Each row has a hidden stage along a path, written after it and counted from one end. A new block has a new path.
[-34 24 33 59 151 151 -3 -60 52 192 -17 28 66 -139 250 93 -119 94 46 18 -14 -1 -291 -76 145 -64 16 -141 106 214 46 151 -114 -209 18 -13 192 162 -5 66 -138 -130 81 -18 -82 20 104 -193 -47 333 396 -100 -46 187 -242 62 46 -96]	35
[150 -47 18 -33 37 -63 -55 -143 -17 85 377 -265 166 -11 -221 127 26 22 -118 365 89 -179 135 298 26 20 -13 176 19 -108 -172 46 63 -204 -32 224 181 212 143 -123 38 21 -94 15 198 -74 -57 111 163 -138 5 27 139 54 -10 -99 383 -202]	2
[-117 -136 21 -17 -3 135 -101 -31 -53 188 -54 -184 201 -31 -1 -15 -209 -17 189 47 -5 -94 -70 -78 -1 57 27 82 91 313 15 -112 -109 -66 106 57 106 -99 19 187 -98 -225 215 35 -91 168 -201 -27 98 -121 185 -72 139 207 -38 23 216 24]	22
[39 -218 -112 -28 -79 23 131 -15 48 40 -41 -17 122 -104 -65 -33 -110 -107 125 -29 -95 -272 -125 14 35 170 27 316 -14 172 135 27 -370 0 -14 34 63 -113 -9 162 -43 -257 -84 -49 -37 291 -277 30 -144 -115 212 102 -40 -24 3 -21 163 181]	19
[-38 -123 -138 -60 71 164 106 301 113 -147 266 -40 -230 339 -220 193 -14 -151 17 -99 187 -176 171 -119 -254 -98 282 179 -28 -153 57 -6 -48 26 -111 56 -58 -65 -94 354 -249 181 34 288 130 -21 -169 -305 -109 -193 -127 -57 -199 250 97 26 3 39]	1
[80 -178 65 -105 213 77 40 76 71 50 153 -70 80 -90 -66 34 145 135 -215 45 -53 -45 165 86 185 27 -73 -122 -49 -23 36 317 18 -248 -92 -48 69 69 54 -105 1 -32 -113 32 172 -206 0 -186 127 93 -16 112 -147 -117 41 59 171 -126]	30
[-40 6 -86 55 43 -54 -144 -204 -195 -253 152 170 128 106 -55 150 -250 -26 58 60 -5 48 115 -20 -233 -104 112 -80 -58 -59 205 -91 224 -282 135 -36 -93 -74 -187 -267 291 -76 59 -65 -96 -102 -31 245 -31 -222 133 73 -176 -231 78 -93 107 10]	32
[213 70 0 124 139 33 64 55 63 18 67 -146 -190 -440 81 190 -124 130 -190 87 -112 112 -294 -66 2 -116 -48 -59 1 143 128 299 9 -371 -177 -137 318 75 -209 -94 252 -157 -52 -211 -97 -195 362 -180 5 227 158 59 -225 119 -146 115 25 -185]	31
[-99 -156 -38 65 100 -106 158 -51 79 -3 100 -5 32 -91 -45 54 -49 -74 195 66 58 -284 -96 36 199 185 79 67 88 376 162 86 -238 -61 -45 18 38 26 -23 47 -303 -164 36 114 14 160 15 10 -71 33 529 -117 -48 57 -57 -102 197 60]	37
[70 -133 -34 -61 -192 213 -47 -21 -21 158 207 -58 139 275 -304 -113 -6 109 -80 -174 -87 -89 425 125 0 75 -79 -151 183 -270 -85 175 -23 141 166 -122 124 102 -63 -181 -50 -8 -267 -109 30 -26 59 -193 109 -352 -204 61 -111 -141 -158 391 117 -64]	19
[-19 40 110 6 -70 8 -112 -151 -119 -160 309 -68 285 74 -195 290 -161 44 -30 281 170 -45 201 171 -118 151 89 23 -49 -104 31 -150 241 -94 51 97 -22 73 53 -127 127 105 16 30 54 -31 -91 268 25 -408 5 24 82 20 162 -233 118 -170]	16
[-60 -265 119 -173 49 112 -209 -10 17 81 69 -100 186 76 -105 -34 -54 58 -8 271 -76 -141 221 186 -15 57 -83 32 43 -108 -139 -108 203 29 -86 -21 -13 -85 54 0 0 -6 120 33 87 -100 -281 -30 86 -119 -266 109 16 11 83 -85 206 -90]	10
[-39 85 82 156 145 102 -106 -168 -102 169 37 -163 74 -84 225 124 -177 72 13 10 -8 15 -222 -156 7 -102 196 -270 91 310 -41 87 -71 -374 44 130 190 189 -88 -51 -117 -197 129 82 -186 -5 243 -206 47 193 462 -172 -7 134 -243 108 113 -88]	22
[-7 -75 -22 -286 -30 311 77 100 110 66 218 334 173 337 128 10 25 25 -63 47 114 -154 144 61 97 -16 -23 -67 -25 -225 97 40 91 -77 245 -130 35 142 -10 166 -110 43 108 -64 220 -102 -434 -56 82 77 -95 56 -146 185 46 -52 112 -183]	23
[-57 -155 -93 -142 -87 134 99 264 68 159 7 -110 -293 154 96 363 -48 -72 76 54 136 -178 15 -55 -91 42 50 339 2 101 -4 -35 -156 -6 -230 -8 -75 117 23 340 -41 232 105 -20 205 138 -70 -221 -120 -53 -341 3 -29 340 96 118 -60 70]	28
[63 -131 -56 50 -136 -18 69 179 38 139 -137 28 -176 12 281 157 -19 13 -51 -33 -32 -108 -113 -143 -48 -106 -69 465 42 -77 -17 75 -231 -72 -133 71 103 -51 32 260 -56 31 64 105 -39 161 62 -159 -160 73 -292 45 -188 160 97 249 137 145]	5
[-10 0 92 33 196 247 4 19 -13 8 185 36 146 40 40 98 -144 33 23 -109 42 77 -166 -213 54 -117 100 -209 87 152 96 101 -30 -165 64 -5 138 83 19 111 -157 -62 66 107 23 -70 22 -186 2 146 419 -97 -45 192 -149 -35 -81 -98]	13
[113 163 -19 271 -194 -260 67 65 86 -34 -27 -338 28 -342 211 229 32 104 47 289 68 -25 -315 -70 -41 201 10 226 -44 32 -55 120 -115 -91 -302 481 195 56 111 70 -98 163 -37 320 -53 -93 242 30 8 -87 -84 -34 -146 99 151 19 234 -18]	23
[-30 -46 55 32 -75 -36 19 -249 -257 -230 102 346 194 25 21 142 -292 16 81 130 172 -157 93 52 44 35 1 64 -33 -144 243 -78 142 -21 66 -103 -201 -45 -37 -156 177 14 100 -4 -18 40 -186 301 -119 -71 80 158 -240 -162 173 -174 108 25]	26
[157 -146 51 -68 -37 -1 57 165 50 170 -105 -194 -211 -316 59 186 60 138 -297 46 -242 -43 -95 72 94 155 -45 -83 -112 320 183 307 -147 -463 -149 -227 214 95 -253 -93 190 -231 -183 -181 0 -127 328 -232 87 67 -97 62 -175 84 -34 191 86 -111]	30
[15 130 36 28 118 167 80 109 13 -10 265 98 124 -58 59 154 -261 208 -11 -126 -94 130 -187 -311 95 -114 52 -136 214 58 79 104 46 -202 122 -183 189 73 -212 93 17 -349 1 -40 -99 -2 227 -192 -36 -23 270 -121 -98 62 -161 45 -184 -107]	12
[6 -15 -39 -153 -41 345 -5 120 162 115 156 146 299 191 45 -72 -29 111 19 -168 -90 64 -42 -86 42 -44 45 -174 51 -94 43 84 -12 -109 206 1 194 98 -53 181 -164 -126 -83 -45 98 -117 -178 -212 97 20 63 -78 -59 178 -147 24 -31 -140]	6
[133 -117 -76 -80 -144 188 -78 -55 -125 62 131 -47 137 226 -193 -109 -59 -50 -19 -241 -134 119 203 52 -167 -170 -101 -245 176 -312 -32 108 -16 -16 235 -5 133 98 -38 -179 84 43 -283 -147 -12 -233 24 -156 241 -269 -133 10 -58 -98 -186 322 -17 -116]	11
[48 -317 99 -173 69 59 39 43 111 -141 360 -6 355 108 -261 7 60 25 -122 69 20 -115 428 244 -3 -10 -52 -28 1 -425 -37 -10 170 29 15 45 -103 -20 114 -58 -96 65 -125 66 199 -212 -300 -22 163 -319 -150 102 44 -130 180 -239 102 -200]	0
[67 -149 -185 21 2 -34 186 1 178 16 118 -71 12 -210 -250 98 -68 53 -2 -49 -139 -209 -110 143 -44 168 98 323 -15 289 276 100 -423 -147 -95 -72 106 -82 -126 44 64 -305 -267 -121 11 382 -8 71 -299 -240 268 72 -25 -147 -178 37 67 148]	20
[-90 331 -85 78 209 299 -78 413 120 134 544 -689 -100 -1 -262 401 -164 188 38 308 289 18 -89 -138 -217 -65 164 75 142 -78 -202 0 269 10 -172 221 142 148 -25 427 -166 160 206 367 152 -170 -17 -467 195 -250 -303 -123 131 541 -107 69 141 -245]	1
[-91 -250 -49 -62 -123 116 -68 -23 118 -21 -215 69 194 1 -78 -236 -147 -144 367 -40 -100 -127 -59 -134 -9 182 80 15 34 96 13 -119 31 191 -51 74 47 -282 -18 254 -123 -104 57 -77 25 -9 -401 -31 -20 -75 116 11 -214 89 43 -163 32 126]	11
[-118 -31 22 39 144 4 123 -95 21 -7 36 56 5 -190 93 144 -55 30 59 -124 -25 51 -102 17 91 -74 121 -163 189 193 95 105 -74 -267 8 -39 63 111 -150 -8 -87 -196 -79 -119 -122 12 269 -144 11 58 377 -257 -44 -19 -172 45 -124 -134]	7
[65 -141 -5 -147 73 115 137 135 224 -11 201 129 14 -45 -34 -37 126 182 -120 -42 -69 16 101 95 147 -36 -89 -121 46 -34 146 252 72 -170 -84 -147 120 35 -96 -34 -47 1 -112 -121 255 -251 65 -147 83 107 -109 25 -277 -23 -74 62 0 -187]	12
[0 -302 -72 13 109 1 60 164 178 -18 -147 61 -88 -6 42 44 69 -143 113 -115 -50 -43 -9 -167 -156 -96 34 118 42 -115 49 18 -97 75 -219 91 -97 -183 104 221 -55 148 -37 144 51 -44 -183 -153 -105 -58 -3 27 -177 -59 108 4 -97 174]	39
[-63 -173 -11 -93 -83 38 0 -18 52 166 -26 -57 152 4 -97 -112 -116 -37 228 -16 -5 -109 85 -67 49 43 92 -99 180 141 -36 -102 55 -54 133 23 103 -56 -90 168 -103 -246 59 -63 3 -30 -140 -57 264 -214 139 -217 18 159 -33 -22 111 -65]	46
[-79 -250 -91 -50 -120 43 67 -30 34 36 -98 -26 102 -71 -124 -35 -69 -90 228 -61 -55 -219 -31 71 79 203 87 204 -21 215 111 7 -228 16 -107 72 -26 -87 -36 160 -124 -133 -112 -65 89 148 -198 -52 -53 -57 93 1 -76 45 8 -62 110 133]	1
[-36 -10 -52 38 80 319 -165 159 -159 111 178 -217 25 -52 -274 77 -83 -4 96 20 -266 132 -37 -94 -117 29 -177 -112 231 53 49 80 122 141 -77 -212 -7 44 -214 -129 340 -99 -119 -97 -15 -196 -7 -146 260 -274 -117 97 80 -132 -55 248 -52 37]	15
[61 -231 31 -161 130 239 -170 101 72 27 293 -186 362 123 -161 27 -35 -20 -53 235 -104 -44 42 182 -105 -37 -179 102 -36 -237 -70 -56 37 50 16 102 56 8 211 54 -56 80 6 120 178 -153 -455 -46 87 -107 -106 217 231 100 28 -208 193 -137]	1
[-10 -225 42 -127 117 58 -203 -2 -64 -205 76 -58 192 107 -68 -5 -102 -141 10 138 -205 27 64 37 -250 -62 5 -134 -20 -168 -38 -129 143 -90 13 50 -24 -133 -63 -87 67 -55 34 92 -114 -257 -253 -17 79 -200 -21 91 -3 -118 124 -169 42 -74]	12
[74 -142 191 91 -436 -13 -88 -325 -226 171 -326 -50 148 -136 38 64 -35 -104 68 -67 29 67 125 256 -79 82 -44 -353 156 -194 -65 -40 9 75 39 136 31 230 62 -249 95 249 -310 -190 -197 -215 232 19 314 -249 -46 -197 55 57 -34 181 -103 -207]	44
[-26 -209 177 -86 186 166 -91 132 -9 -36 375 -224 271 -29 -196 81 -93 149 -62 216 -59 -101 245 83 100 35 -127 -9 79 -216 -158 34 243 102 -204 -30 -100 18 36 -63 -50 -26 58 141 128 -223 -141 -207 164 -135 -234 166 68 -52 155 -147 126 -132]	4
[110 -114 67 -83 130 4 98 58 31 20 417 -109 96 -89 -295 63 -8 329 -219 135 96 -158 279 219 182 -10 -39 -23 19 -68 114 228 67 -193 -122 -97 7 67 -33 -157 -19 -65 -108 162 247 -147 97 -89 127 -82 -175 85 -136 -96 -34 56 248 -165]	44
[-90 24 112 103 97 245 -166 -14 124 272 174 -251 211 -9 162 199 -178 235 -58 -69 -67 121 5 -110 -24 -97 89 -187 135 153 -153 40 100 -281 65 47 228 177 -26 19 -148 -142 123 -140 -59 34 276 -314 19 -6 176 -127 131 239 -269 94 15 -179]	8
[39 -198 39 -7 94 47 50 -9 164 30 -131 -54 -71 -412 88 161 70 72 -175 19 -186 62 -107 219 -11 44 -87 -26 -70 166 215 200 -61 -294 -207 -145 92 -22 -84 -99 195 -33 -154 -334 16 -73 128 -87 -82 114 25 114 -135 -56 -93 24 -57 -128]	14
[12 -114 -61 -89 -158 58 35 -102 -95 217 -169 2 17 -52 -126 75 -86 -126 126 65 40 -269 -133 88 53 210 177 200 -24 298 123 -43 -290 -133 39 22 85 48 -33 217 61 -214 -131 -45 3 267 -227 71 -5 -94 205 -106 45 191 -33 9 155 97]	45
[-24 -121 -61 -141 15 -39 162 190 110 -18 134 -363 -208 -98 -60 165 -96 -51 151 47 121 -29 66 3 -203 -156 114 -44 221 -101 -158 -97 58 -36 -222 164 -39 39 -92 236 -90 112 33 18 48 -219 64 -324 223 -275 -311 -218 -12 186 -19 64 -169 -200]	18
[-3 -134 16 -179 -24 380 -60 14 109 115 -57 223 39 33 56 54 -95 -95 110 179 111 -100 -83 111 4 30 -56 10 -67 -56 103 -49 164 104 -73 -152 39 53 45 208 100 212 143 -268 200 -130 -470 -17 -2 246 -43 122 -112 378 15 -170 -7 -135]	36
[-95 -490 184 -320 71 68 -95 49 144 15 53 56 269 118 -67 -114 34 137 80 183 -38 -73 348 279 88 -1 -226 -151 108 -212 -81 -118 172 208 -204 -40 -200 -79 213 -42 -191 249 74 136 267 -267 -273 -49 107 -59 -367 70 27 -83 98 -163 -32 -163]	31
[-9 -93 1 -213 -11 245 31 79 133 143 110 159 17 135 -38 -1 144 75 -17 133 87 -167 9 167 228 147 -17 -84 -52 63 133 175 59 -81 -49 -80 79 156 37 134 -141 158 -52 -18 421 -175 -239 -107 66 261 -91 34 -234 232 -78 -40 129 -141]	6
[23 135 34 51 22 292 -18 54 21 117 229 59 196 36 91 119 -296 199 -12 -85 39 43 -120 -214 7 -135 117 -141 91 19 70 44 50 -182 172 -88 203 119 -166 115 -63 -236 115 0 -114 -5 70 -202 29 32 225 -98 -41 280 -167 54 15 -137]	42
[55 -85 17 -199 63 153 46 17 -22 140 260 -89 -25 49 -92 121 5 102 -70 179 151 -172 156 190 214 29 -17 -2 -27 62 -29 197 52 -207 -119 -30 63 264 20 -35 -21 82 2 -87 316 -171 -21 -163 175 181 -153 37 -83 194 -20 49 214 -191]	39
[33 18 -140 133 -147 -313 91 90 223 181 -102 -25 -36 -103 274 -54 268 148 55 197 -58 -137 -134 -52 88 95 -110 320 156 -43 -76 151 -137 -67 -119 327 186 -47 100 121 -166 12 -28 307 62 38 93 78 19 -47 -205 -80 -269 -150 54 252 378 123]	16
[-86 -142 266 188 -221 10 -22 -285 -160 -173 -61 315 195 -180 80 291 -259 80 -61 22 126 -132 298 129 34 154 93 115 -89 -147 158 -101 283 -7 -134 -174 -220 -56 -131 -205 230 16 55 -286 -151 120 89 207 -178 -161 -28 118 -221 -83 307 -204 -6 -14]	4
[32 -37 137 94 -361 5 -42 -221 -14 114 -303 201 273 -210 84 -220 7 160 114 -9 -16 59 6 277 -22 15 -131 -451 280 -501 21 -8 85 324 18 87 0 45 -3 -165 -60 183 -297 127 -267 -308 54 -3 239 -149 -180 -177 -186 -152 -142 215 -80 -208]	41
[195 -121 125 80 -360 129 -100 -211 -178 92 -221 6 122 -137 -231 -188 -165 43 46 -178 -60 61 155 101 -116 -7 -9 -430 170 -364 -24 61 82 228 -52 -31 71 20 -102 -229 191 102 -375 -104 -212 -305 147 -131 243 -247 -167 -45 -232 -84 -124 287 -139 -114]	34
[-204 -198 -81 6 25 96 -81 24 82 135 -144 -159 166 -151 -66 -245 -98 114 335 -13 -112 -125 64 -108 83 142 -3 -22 128 155 -24 17 73 146 -166 69 -93 -266 -69 120 -92 -179 121 35 39 -18 -254 -180 116 -78 -128 57 -209 -158 -14 100 198 170]	22
[48 -288 77 -236 42 38 -47 -9 118 -124 239 -107 216 109 -177 10 -44 5 22 258 -10 -125 210 226 -1 101 -72 -52 -12 -180 -127 -52 112 71 -140 79 5 16 152 -48 -125 171 -18 20 232 -201 -240 -18 -2 -125 -130 130 -3 1 61 -251 37 -193]	21
[-63 -160 44 -91 38 121 109 97 331 109 -51 84 -83 -232 148 255 140 152 -241 -66 -175 48 99 234 89 97 -56 -63 34 -23 80 215 51 -245 -67 -290 131 109 -161 7 39 -72 -192 -485 16 5 232 -257 -136 37 -66 -19 -122 30 -113 63 -172 -252]	4
[34 -195 4 -138 126 118 -298 90 29 -166 199 -195 221 172 -275 -29 -171 44 -2 185 -114 151 177 49 -239 -88 -129 -15 -40 -151 -65 -70 205 -11 6 25 161 -215 78 -64 16 84 110 120 15 -264 -159 -14 35 -219 -177 147 26 68 67 -79 157 -154]	37
[-85 -177 -67 -14 -119 159 -49 -92 60 195 77 40 325 173 -145 -145 -55 81 219 -185 17 -114 194 -52 86 62 107 -67 66 68 53 -2 24 -22 107 119 -30 -19 47 76 -153 -70 -73 -38 274 30 -218 -50 122 -139 74 -36 -88 -11 -118 3 152 89]	0
[18 -217 34 -19 -183 19 -49 -124 70 193 -43 -169 267 -58 -84 -126 -157 94 79 -72 -37 -121 146 38 40 84 47 83 50 164 -44 -32 -77 -137 88 111 200 -115 36 66 -103 -226 13 -151 5 142 -43 -13 85 -214 38 -45 -9 116 -83 52 241 -17]	12
[107 -11 -91 117 40 71 -88 36 -74 -22 -34 -142 -5 -189 -87 3 -25 -111 38 30 -267 131 -259 9 -166 -11 -161 -215 125 -69 108 176 -90 25 -11 -30 157 32 -130 -182 165 -35 -244 28 -228 -276 81 -109 142 -85 164 49 -55 -122 -126 190 9 -44]	35
[-42 -23 80 27 84 180 -46 -42 -41 52 49 -132 82 -22 32 173 -79 -11 -67 -198 -36 143 45 -114 17 -41 166 -197 34 179 -51 152 8 -359 102 26 220 130 -82 10 -56 -153 -45 -191 -111 -59 257 -274 103 -4 289 -179 5 182 -75 92 -34 -174]	7
[104 -146 132 85 -180 -88 44 -94 -105 -115 -183 -46 -108 -260 -97 64 -147 -161 82 42 -32 52 -130 120 -143 35 -79 -320 213 -73 125 -30 -29 155 -58 -104 100 -7 -110 -111 48 125 -186 -18 -278 -241 230 -12 107 -205 169 -151 -94 89 -75 47 -226 -216]	27
[106 -186 156 14 25 239 -216 39 -149 -24 228 -289 269 0 -210 199 -242 -70 -123 198 -80 -89 90 22 -130 70 -50 140 -124 -126 -77 -60 117 -1 -54 -1 47 -12 51 -22 142 -43 48 -2 -13 -72 -251 -79 56 -206 -47 276 167 176 183 -208 190 -63]	0
[9 29 16 4 44 115 -154 -34 -179 -106 157 -174 17 -35 -124 194 -202 -2 -64 255 -53 -56 -23 98 -169 56 61 58 -47 25 7 -12 41 -123 -81 -35 76 27 -185 -115 176 -99 50 45 -191 -44 -6 -16 -22 -136 -35 92 -5 26 63 28 168 -84]	22
[19 45 -17 157 -22 61 -56 125 111 239 -185 -86 -74 -191 265 196 2 67 21 169 5 -35 -277 -118 -153 -46 29 267 62 -56 -66 -9 -91 3 -249 184 92 5 59 263 67 73 78 207 -142 86 -35 -98 -80 27 -136 -39 -38 153 50 155 91 93]	33
[5 -21 72 97 200 -29 133 -63 16 -103 148 -53 21 -219 -56 115 -169 154 -117 -122 8 -18 -71 -13 107 -67 141 -94 105 126 110 215 -160 -278 3 -64 182 -17 -112 -6 -188 -273 -88 78 -197 96 333 -223 -167 50 398 -123 -164 -11 -207 72 -1 -126]	9
[-71 -139 -114 -10 -6 -2 118 205 21 -41 -72 218 -313 161 162 138 19 -122 202 -31 56 -99 -142 -261 -61 -76 38 253 100 112 151 -5 -108 46 -235 -2 -111 -84 -42 275 -68 195 127 207 168 10 -48 -62 -146 96 -119 -44 -319 80 116 110 -84 223]	15
[-1 -210 -30 -67 -51 19 22 211 103 52 -85 -66 -178 189 233 281 -41 -168 63 -62 -37 -19 17 -272 -209 -62 78 65 55 -80 -130 -80 -29 -66 -106 84 -21 41 34 254 -51 172 71 -9 42 -32 1 -249 -81 -147 -139 -44 -74 174 123 26 -202 52]	26
[-51 -98 114 22 152 59 -148 1 9 -73 357 8 226 110 -227 92 -32 126 -62 239 38 -42 266 82 1 -3 -54 121 84 -104 -23 -39 270 7 -39 -36 26 -70 47 -91 10 9 119 165 99 -58 -73 141 36 -221 -22 44 22 -58 144 -111 236 -88]	6
[53 79 -29 109 -314 46 -189 -138 -122 -108 -334 167 123 -101 -71 -156 -85 -32 134 -86 -187 302 -189 27 -229 7 -74 -343 153 -294 132 6 114 128 158 15 216 -141 -146 -94 163 72 -316 -8 -311 -321 90 57 112 -198 -40 -124 -276 -70 -124 201 -134 -136]	4
[-50 -328 -118 -105 -87 -6 -69 3 176 124 -275 65 4 45 -22 -189 -23 -158 283 20 -200 -169 -149 -47 -98 99 51 140 74 237 60 -148 -169 44 -69 47 85 -249 -10 253 -83 -121 6 -17 65 119 -319 42 -113 -64 106 -35 -125 46 -85 -47 52 195]	12
[-83 -100 -159 -105 -59 76 35 170 24 30 63 0 -272 323 41 174 -62 -21 140 -92 81 -133 164 -181 -158 -67 226 35 46 -33 -54 -7 -1 -66 -189 56 -140 72 -150 169 -84 163 48 93 156 -50 39 -297 -67 -88 -322 -67 -281 64 28 199 -78 119]	28
[45 110 -81 103 44 -233 191 166 135 134 92 -144 -47 -214 267 140 163 178 6 238 76 -127 -309 -28 97 -36 -80 213 181 -114 -19 160 -167 -109 -177 337 55 105 147 204 -195 68 -44 473 99 -46 64 -84 56 48 -160 -94 -145 -47 -33 143 217 11]	11
[192 30 -113 89 -239 112 -15 -193 -194 89 78 -86 171 23 -163 -74 -86 -43 41 -135 -11 44 56 50 -35 4 -145 -159 105 -225 46 219 -61 19 213 88 169 151 54 -235 167 96 -307 -196 27 -158 9 0 219 -183 17 116 -142 -112 -170 302 144 -62]	22
[14 -94 77 141 -411 80 -141 -225 -64 276 -285 23 220 -120 40 16 -73 70 26 -82 -171 7 70 190 -18 183 -164 -181 193 -285 -29 21 34 181 136 -59 70 100 1 -163 118 41 -334 -290 -164 23 98 -38 43 -260 -127 26 -54 -95 -181 230 -31 -59]	1
[126 -144 20 129 -174 228 -148 -125 -198 122 59 -178 100 119 -201 -82 -125 -46 -10 -221 -48 35 220 -12 -70 -48 -119 -119 83 -92 -27 195 -11 57 76 6 164 48 37 -229 47 129 -137 -167 4 -140 122 -168 176 -119 -50 139 -135 35 -123 348 172 -7]	11
[79 -94 -100 -148 138 110 147 169 129 -100 162 111 -79 -71 -160 37 108 93 -118 -100 -133 32 -5 -10 141 66 -27 -134 -53 74 277 346 20 -269 -59 -215 87 -8 -153 -19 105 -78 -254 -151 293 -232 20 -164 5 87 0 115 -375 -118 -71 40 -58 -71]	11
[24 -274 97 -103 43 -34 106 10 189 106 123 -77 -17 -94 -85 127 229 51 -214 107 41 -186 221 356 107 120 -11 -57 -38 107 141 156 -18 -264 -86 -49 40 107 41 -70 -106 86 -132 -76 259 -93 32 -36 106 -52 -4 -18 -57 54 -25 -43 168 -198]	8
[-43 -71 98 26 216 214 -189 3 -147 -110 210 -60 133 41 -272 236 -88 -107 -91 197 -31 -59 55 64 -172 52 104 50 -46 -59 59 -62 124 -27 -57 -71 -58 -26 -42 -17 180 -44 -15 147 -81 -16 -244 28 -29 -219 152 96 109 -21 146 -163 82 -13]	5
[-52 -257 35 -186 172 239 90 182 148 2 152 94 9 10 -104 2 135 75 -75 -62 -33 -53 178 75 223 66 -107 -87 -21 75 179 263 88 -87 -110 -226 -17 -13 -22 40 -80 52 -33 -121 339 -207 -127 -221 83 161 -87 120 -237 30 31 -3 31 -103]	9
[-53 -92 -36 -192 61 354 92 204 37 57 75 156 -4 53 220 33 -7 -34 1 -33 -4 -59 -100 -29 41 -62 -45 -236 -52 60 278 122 44 -174 81 -194 -51 102 -207 122 -25 -13 154 -84 131 -292 -306 -238 238 237 -51 68 -189 217 9 15 39 -145]	24
